Below are the code and all the weights of a small trained network. Each question names an input and a class and asks about switching units off, where a switched-off unit gives its printed mean instead of its output.

import numpy as np


def w(rows, s, z=0):
    codes = np.array(rows[::2]) - 128.0
    scale = np.full(codes.shape[1], s)
    scale[-1] = z or s
    return codes * scale


def f(y):
    return np.maximum(y, 0)


def log_softmax(a):
    a = a - a.max(-1, keepdims=True)
    return a - np.log(np.exp(a).sum(-1, keepdims=True))


def net(x, mask):
    res = np.array(x, float).reshape(1, 5) / 4 @ E
    y = f(res @ A[0][:, :-1].T + A[0][:, -1])
    res = res + np.where(mask, y, B[0][:, -1]) @ B[0][:, :-1]
    return log_softmax(res[-1] @ U[:, :-1].T + U[:, -1])


A, B = {}, {}
E = w([
[126,125,125,133,144,138,136,137,135],'x0',
[133,84,59,185,191,57,79,107,138],'x1',
[125,132,128,126,137,135,136,122,136],'x2',
[170,87,149,74,197,158,114,111,28],'x3',
[250,144,167,146,130,33,254,128,112],'x4',
],0.0087)
A[0] = w([
[131,92,133,101,203,169,128,94,40,2],'n1',
[123,170,113,210,80,85,160,145,197,80],'n2',
[75,200,100,204,49,108,128,138,242,41],'n3',
[229,156,156,157,128,38,229,130,125,12],'n4',
[139,54,74,199,191,51,107,88,149,25],'n5',
[130,209,215,2,32,197,194,148,142,38],'n6',
],0.0072,0.0062)
B[0] = w([
[199,89,186,51,127,135,127,176,138,177],'n1',
[180,73,162,85,126,150,142,158,89,206],'n2',
[206,86,158,31,175,117,108,184,79,234],'n3',
[21,164,84,59,102,250,1,121,188,249],'n4',
[132,188,202,214,175,126,84,228,119,188],'n5',
[118,150,123,232,201,73,100,224,100,254],'n6',
],0.0084,0.0065)
U = w([
[130,116,119,124,125,118,149,125,148,247],'0',
[34,128,96,73,118,176,68,133,185,33],'1',
[219,74,142,47,137,108,143,156,103,39],'2',
[124,159,130,250,159,92,124,173,115,45],'3',
[130,111,107,141,110,102,163,117,143,244],'4',
[93,123,78,140,71,69,231,75,126,149],'5',
],0.011,0.013)

Each question gives the input, the list of numbers given to net, and the class t.
The units are the neurons (one row each of A and B). Each row of codes is followed by its name. A weight is (code - 128) times the scale printed after its matrix; where a second scale follows, it is the last column's (A, B and U).
mask holds one flag per neuron, in row order. A switched-off neuron (its flag False) gives its mean, the last column of its row in B, instead of its output. The means were averaged over made-up inputs and are rounded, as every weight is.
A unit's drop is (log p(t) with every unit on - log p(t) with that unit switched off) / (log p(t) with every unit on - log p(t) with every unit switched off).
The circuit of an input: a set's keep is (log p(t) with only the set's units on - log p(t) with every unit switched off) / (log p(t) with every unit on - log p(t) with every unit switched off). Starting from all 6 units, units are removed one at a time, each time the one whose removal leaves the highest keep (on an exact tie, the one counted first), for as long as the keep stays at least 0.8.
circuit, biggest first: the units of the circuit, biggest drop first
most important unit: the unit with the biggest drop
top k neurons: the k neurons with the biggest drops, biggest first
drop of u: that unit's drop, to one decimal
input [-1,7,-3,7,-6], class 2: most important unit => n1
input [-6,6,5,7,-6], class 2: top 3 neurons => n4, n1, n6
input [-4,-2,-7,-8,-5], class 2: top 3 neurons => n3, n4, n2
input [-4,1,-4,-5,1], class 2: circuit, biggest first => n3, n2
input [4,-7,-4,-8,-5], class 2: top 2 neurons => n3, n4
input [-6,8,4,5,5], class 3: top 3 neurons => n5, n3, n2
input [8,-4,5,1,-3], class 4: top 2 neurons => n4, n5
input [-8,-5,4,7,4], class 4: top 2 neurons => n3, n2
input [-5,-3,3,-7,-6], class 2: circuit, biggest first => n3, n4
input [5,-7,-4,-7,1], class 2: top 4 neurons => n3, n2, n5, n4
input [-3,8,-6,2,-7], class 3: top 2 neurons => n5, n4
input [3,-6,5,-5,4], class 3: top 2 neurons => n6, n1
input [1,-6,4,-5,0], class 3: top 2 neurons => n6, n4
input [5,7,0,4,-2], class 3: most important unit => n5
input [-6,-1,4,8,-6], class 2: top 2 neurons => n4, n1
input [-4,6,0,2,6], class 1: top 2 neurons => n4, n6
input [8,1,8,7,-8], class 0: top 3 neurons => n4, n1, n3
input [-8,2,-8,5,-6], class 0: top 2 neurons => n4, n3
input [6,-8,-8,5,-5], class 0: drop of n5 => 0.4
input [-7,4,5,-1,-6], class 4: most important unit => n4
input [-3,-1,2,-3,6], class 1: drop of n4 => 1.0
input [-7,7,-4,4,0], class 3: drop of n4 => 0.2
input [-4,0,5,6,7], class 1: drop of n4 => 0.8
